[154 147  91 165 132 107 129  66  80 173  31 139  96 133 146 141 114  94
 173 109 142 130]  (68)
[ 96 130 139  91 165  31  66 132 173 141 154  94 173  80 104 114 133 107
 147 109 142 129]  (36)
[ 96 130 139  91 142  31  66 132 173 176 154  94 173  80 104 153 167 143
 154 170  72  89]  (116)
[115 134 107 125 142 108 152 116 132 135 132  99 125 131 126 124 118 141
 120 162 102 105]  (125)
find: [154 147  91 165 132 107 129  66  80 173  31 139  96 133 146 141 114  94
 173 109 142 130] -> (68)
order: [ 31  66  80  91  94  96 104 107 109 114 129 130 132 133 139 141 142 147
 154 165 173 173] -> (36)
find: [ 96 130 139  91 165  31  66 132 173 141 154  94 173  80 104 114 133 107
 147 109 142 129] -> (36)
order: [132  31 114  91  80 109  96 141 139  94 165 130 104 147  66 173 129 133
 173 154 142 107] -> (36)
find: [ 96 130 139  91 142  31  66 132 173 176 154  94 173  80 104 153 167 143
 154 170  72  89] -> (116)

[180 110 122 142 150  74 147 172  83 178 136  96 147 125 154  66 103 143
  80 167 122 135  42 157 136 170 102 142 112 127  98  97 178 166 186 205
 136 129] : (73)
[157 151 124 126 117 104 122 127 115 129 120 126 124 141 113 117 152 123
 147 138 131 113  98 165 122 144 127 123 149  93 121 145 198 139 134 131
 132 124] : (17)
[ 79  92  99 103  97 138 153 130 141 174 113 184 115  96  73  77 175 138
 128 183  96 139 183 157 112  80 136 138 160 182 132 116 138 126 156 149
 156 138] : (61)
[141 115 151 124 127 122 126 152 132 113 123 129 124 134 131 124 117 121
 145  98 165 144  93 120 127 157 198 126 113 131 138 118 123 147 149 139
 104 122] : (91)
[133 151 142 126 117 104 122 127 115 129 120 126 124 148 113 117 152 123
 147 138 131 113  98 165 122 144 127 123 149  93 121 145 198 139 153 131
 132 124] : (98)
[144 181 130 140 121 112 133 137 104 141 124 130 120 139 123 117 133 124
 143 131 127 122 105 147 133 160 124 121 152 124 121 130 192 140 151 133
 140 120] : (140)
find: [180 110 122 142 150  74 147 172  83 178 136  96 147 125 154  66 103 143
  80 167 122 135  42 157 136 170 102 142 112 127  98  97 178 166 186 205
 136 129] -> (73)
find: [144 181 130 140 121 112 133 137 104 141 124 130 120 139 123 117 133 124
 143 131 127 122 105 147 133 160 124 121 152 124 121 130 192 140 151 133
 140 120] -> (140)
order: [139 149 152 120 113 141 126 124  93 198 124 127 121 124 165 138 127 132
 115 131 131 151 123 147 113 122 145 117 117 134 129 144  98 123 126 122
 104 157] -> (17)

[169  39 113  85 132] = (110)
[177 186 118  40 169] = (46)
[ 85 113 132 169  40] = (104)
common (110) (46):  -> [169]
find: [169  39 113  85 132] -> (110)
order: [113  39 169  85 132] -> (110)
common (46) (110):  -> [169]
order: [ 85 132  40 169 113] -> (104)
find: [ 85 113 132 169  40] -> (104)

[141 110 155  92  92  91  84 136] : (53)
[ 92 155  80  84  84 127 110 141] : (32)
[134 123 128 175 104 137 127 144] : (26)
[126 136  92  80  80  81  80 113] : (47)
[ 79 136  92  80  82  81  80 113] : (137)
[141 110 155  80  92  84  84 126] : (57)
order: [104 123 127 128 134 137 144 175] -> (26)
find: [126 136  92  80  80  81  80 113] -> (47)
order: [ 80  80  80  81  92 113 126 136] -> (47)
order: [136  84  91  92  92 155 110 141] -> (53)
find: [ 79 136  92  80  82  81  80 113] -> (137)
order: [126 155 141  92 110  84  80  84] -> (57)

[146 102 112 162 128  76 125 181 160 116 147 102 141 165 155 165  95 179
 176 140 127 132  95 133 129 130 121 117 150 148 102 100] = (55)
[116 141 132  76 165 146 141 176 102  95 181 100 133 150 129  95 147 162
 155 102 121 125 112 128 129 160 127 165 102 130 179 148] = (31)
[112  95 148 140 100 179 150 102  95 129 133  77 181 155 117 147 165 160
 130 146 165 125 127 116 162 102 102 121 141 132 128 176] = (15)
order: [ 77  95  95 100 102 102 102 112 116 117 121 125 127 128 129 130 132 133
 140 141 146 147 148 150 155 160 162 165 165 176 179 181] -> (15)
find: [116 141 132  76 165 146 141 176 102  95 181 100 133 150 129  95 147 162
 155 102 121 125 112 128 129 160 127 165 102 130 179 148] -> (31)
order: [125 112 128 129 160 127 165 102 130 179 148 116 141 132  76 165 146 141
 176 102  95 181 100 133 150 129  95 147 162 155 102 121] -> (31)
order: [155 130  95 148 116 146 179 147 102 141 162 102  95 160 165 102 132 150
 121 127 125 176 129 133 140  76 100 112 165 117 181 128] -> (55)

[119  29 123  75 185 146 114 129 125 110 156  93 124 205 149 111 128 155
 158 110 119 127 114 141 124 170 140 142 173 103 132] = (67)
[125 145 126 150 157 168 123 152 150 106  69 155 128 121 132 154  87 102
 130  68 104 156 127 170 115  68 139 101 130 140 131] = (84)
[156  68 132 154 168 139 152 125 115 145 123 121 101 102 155 104 141 130
 130  69 128 126 157  87 131 140 105 150 170 150 127] = (126)
[115 104 152 132 140 130 150 126 145 130  87 157 123 102 127 156 150 170
 155 125 106 154 128 168 139 121 101 130  68  67  69] = (79)
order: [132 168  87 104 128 170 152 131 115 102 155 125 156 130  68 140  69 127
 105 121 126 139 150 150 154 145 123 101 130 141 157] -> (126)
find: [115 104 152 132 140 130 150 126 145 130  87 157 123 102 127 156 150 170
 155 125 106 154 128 168 139 121 101 130  68  67  69] -> (79)
order: [126 145 132 115 157 127 150 152 102 150 104 154 139 123  87 156 128  68
 130 101  67 130 106 170 130 168 121  69 140 125 155] -> (79)
order: [132 104 150 145 130 130 128 101 102 157 156 127 155  67 126 123 106 154
 168 121 170  68  69 130 150 115 125 152 139  87 140] -> (79)
order: [131 140 130 101 139  68 115 170 127 156 104  68 130 102  87 154 132 121
 128 155  69 106 150 152 123 168 157 150 126 145 125] -> (84)
find: [119  29 123  75 185 146 114 129 125 110 156  93 124 205 149 111 128 155
 158 110 119 127 114 141 124 170 140 142 173 103 132] -> (67)

[117 107 138 178 183 100 149 199 131 119 100  69 125 114 114 175 195 135
  77 124 105 136 171  54] = (138)
[139  88 111 144 177  93 118 130 144 120 153 126 160 119 134 166 130 122
 110 107 105 152 121  99] = (85)
[146  92 118 161 192  91 137 169 159 121 151 125 127 120 134 165 159 120
 106 107 105 163 122  97] = (166)
[130 119 137 135 147 130 123 131 147 127 146 122 133 123 134 132 116 109
 128 119 105 149 160 130] = (6)
[142 105 121 141 115 145 116 118 121 168 139 137 111 150 115 104 126 139
 129 116 139 138 147  69] = (77)
[130 102 123 187 211  90 162 187 130 120 108  75 116 114 107 177 177 128
  83 107 105 146 187  59] = (23)
[115  79 107 177 176  95 140 102 142 116 136  81 133 100 105 198 166 114
  87 105 105 162 138  52] = (5)
[ 71  87 179 147 131  95 151 133 122 155 117  98 123 114 105  98 119  88
 181  94 214 101 123 105] = (170)
[137  97 111 152 172 116 141 138 152 125 156 136 118 115 135 163 124 115
 128 113 105 159 142 118] = (105)
[133  94 114 181 214  87 151  98 131 122 123 101 122 105 117 179 155 119
  88  98 105 147  95  71] = (180)
[140  89 113 170 191  88 132  41 145 119 152  89 125 111 121 185 163 120
  95 119 105 160  95  64] = (18)
[100  95 113 187 196  95 141 130 131 127 110  53 126  88 110 185 154 124
  78  96 105 139 123  57] = (80)
find: [117 107 138 178 183 100 149 199 131 119 100  69 125 114 114 175 195 135
  77 124 105 136 171  54] -> (138)
find: [ 71  87 179 147 131  95 151 133 122 155 117  98 123 114 105  98 119  88
 181  94 214 101 123 105] -> (170)
order: [ 69 147 138 139 116 129 139 126 104 115 150 111 137 139 168 121 118 116
 145 115 141 121 105 142] -> (77)
order: [105 123 101 214  94 181  88 119  98 105 114 123  98 117 155 122 133 151
  95 131 147 179  87  71] -> (170)
order: [ 71  95 147 105  98  88 119 155 179 117 105 122 101 123 122 131  98 151
  87 214 181 114  94 133] -> (180)

[103  80 115 116  84 161 118] -> (157)
[147 148 101  69 128 104  96] -> (115)
[ 82  86  66 148 116 161 106] -> (155)
[101 129  96 116 148  69 128] -> (2)
[ 96 128 101 148  69 129 117] -> (89)
[100  50  61 131 112 182 106] -> (29)
order: [ 69 117 128 129 101 148  96] -> (89)
common (115) (155):  -> [148]
order: [101  96 129  69 128 148 117] -> (89)
order: [ 69  96 101 116 128 129 148] -> (2)
find: [100  50  61 131 112 182 106] -> (29)

